Here is a tiny trained network, its code and every weight. The questions are about switching its units off for an input and a class, where a switched-off unit gives its printed mean instead of its output.

import numpy as np


def w(rows, s, z=0):
    codes = np.array(rows[::2]) - 128.0
    scale = np.full(codes.shape[1], s)
    scale[-1] = z or s
    return codes * scale


def f(y):
    return np.maximum(y, 0)


def log_softmax(a):
    a = a - a.max(-1, keepdims=True)
    return a - np.log(np.exp(a).sum(-1, keepdims=True))


def net(x, mask):
    res = np.array(x, float).reshape(1, 7) / 4 @ E
    y = f(res @ A[0][:, :-1].T + A[0][:, -1])
    res = res + np.where(mask, y, B[0][:, -1]) @ B[0][:, :-1]
    return log_softmax(res[-1] @ U[:, :-1].T + U[:, -1])


A, B = {}, {}
E = w([
[50,141,2,163,56],'x0',
[129,130,129,129,128],'x1',
[54,66,156,180,177],'x2',
[127,127,129,127,126],'x3',
[129,128,125,128,129],'x4',
[128,129,130,131,126],'x5',
[58,210,148,92,162],'x6',
],0.015)
A[0] = w([
[53,162,1,195,37,18],'n1',
[72,93,112,195,149,90],'n2',
[82,78,80,162,185,138],'n3',
[171,164,79,101,94,135],'n4',
[167,174,80,94,82,74],'n5',
[197,35,70,199,73,23],'n6',
[46,212,104,111,137,28],'n7',
[136,113,101,124,124,3],'n8',
[188,182,71,76,68,59],'n9',
],0.011,0.0024)
B[0] = w([
[249,103,133,150,207,254],'n1',
[88,113,220,147,46,168],'n2',
[93,102,170,199,78,168],'n3',
[96,118,144,184,75,172],'n4',
[88,91,173,164,77,175],'n5',
[60,210,45,11,166,199],'n6',
[86,201,65,43,153,182],'n7',
[132,160,136,102,134,137],'n8',
[89,84,171,168,74,188],'n9',
],0.011,0.023)
U = w([
[251,123,137,142,175,255],'0',
[64,115,133,201,45,45],'1',
[70,177,39,41,137,58],'2',
],0.013,0.0053)

Each question gives the input, the list of numbers given to net, and the class t.
The units are the neurons (one row each of A and B). Each row of codes is followed by its name. A weight is (code - 128) times the scale printed after its matrix; where a second scale follows, it is the last column's (A, B and U).
mask holds one flag per neuron, in row order. A switched-off neuron (its flag False) gives its mean, the last column of its row in B, instead of its output. The means were averaged over made-up inputs and are rounded, as every weight is.
A unit's drop is (log p(t) with every unit on - log p(t) with that unit switched off) / (log p(t) with every unit on - log p(t) with every unit switched off).
The circuit of an input: a set's keep is (log p(t) with only the set's units on - log p(t) with every unit switched off) / (log p(t) with every unit on - log p(t) with every unit switched off). Starting from all 9 units, units are removed one at a time, each time the one whose removal leaves the highest keep (on an exact tie, the one counted first), for as long as the keep stays at least 0.8.
circuit, biggest first: the units of the circuit, biggest drop first
most important unit: the unit with the biggest drop
top k neurons: the k neurons with the biggest drops, biggest first
drop of u: that unit's drop, to one decimal
input [5,2,-8,-1,6,5,-5], class 1: most important unit : n9
input [-2,0,-5,-1,-2,-1,-5], class 1: top 3 neurons : n1; n7; n9
input [-1,-8,-4,8,8,5,3], class 1: circuit, biggest first : n1; n6
input [-6,4,7,1,3,0,8], class 2: top 4 neurons : n1; n9; n5; n4
input [4,4,-4,4,7,8,-5], class 2: top 2 neurons : n6; n3
input [8,6,3,4,3,-3,-8], class 0: top 2 neurons : n1; n7
input [2,5,-1,-4,5,-4,0], class 0: circuit, biggest first : n6; n2
input [-7,1,-8,-8,-1,-7,-4], class 1: top 2 neurons : n1; n9
input [8,7,-1,-5,3,-8,7], class 0: top 2 neurons : n1; n6
input [-7,-3,-8,7,1,7,8], class 1: top 3 neurons : n1; n6; n9
input [6,-7,-4,5,4,1,4], class 0: top 2 neurons : n1; n6
input [5,1,5,-6,3,-3,-3], class 0: top 2 neurons : n1; n9
input [2,4,6,4,-5,0,-7], class 2: top 4 neurons : n6; n9; n5; n4
input [-5,-8,-3,-7,6,-8,8], class 2: circuit, biggest first : n1
input [8,-3,-5,2,0,-6,-7], class 0: top 2 neurons : n1; n7
input [5,-3,-8,2,-2,-5,-6], class 1: top 4 neurons : n9; n5; n4; n7
input [7,5,3,0,-5,4,7], class 0: drop of n1 : 1.6
input [1,-4,-7,3,-2,8,-8], class 2: drop of n3 : 0.2
input [1,4,-6,3,-2,1,-6], class 1: drop of n7 : 0.6
